Zalev: [ 0.49, -0.03,  0.50,  0.39,  0.06,  0.01,  0.00, -0.13]
Giri: [0.89, 0.83, 0.90, 0.83, 0.13, 0.85, 0.52, 0.47]
Tem: [-0.41,  0.25, -0.42, -0.38,  0.00,  0.16,  0.05, -0.04]
Pekor: [0.15, 0.62, 0.14, 0.18, 0.11, 0.57, 0.29, 0.16]
Sel: [ 0.49, -0.03,  0.50,  0.39,  0.06,  0.01,  0.00,  0.05]
chg Sel: [ 0.49, -0.03,  0.50,  0.39,  0.06,  0.02,  0.00,  0.05]	5, [0.01]
chg Pekor: [0.15, 0.62, 0.14, 0.18, 0.11, 0.57, 0.29, 0.15]	7, [0.16]
chg Giri: [0.89, 0.83, 0.90, 0.83, 0.14, 0.85, 0.52, 0.47]	4, [0.13]
chg Zalev: [ 0.48, -0.03,  0.50,  0.39,  0.06,  0.01,  0.00, -0.13]	0, [0.49]
chg Tem: [-0.41,  0.25, -0.43, -0.38,  0.00,  0.16,  0.05, -0.04]	2, [-0.42]

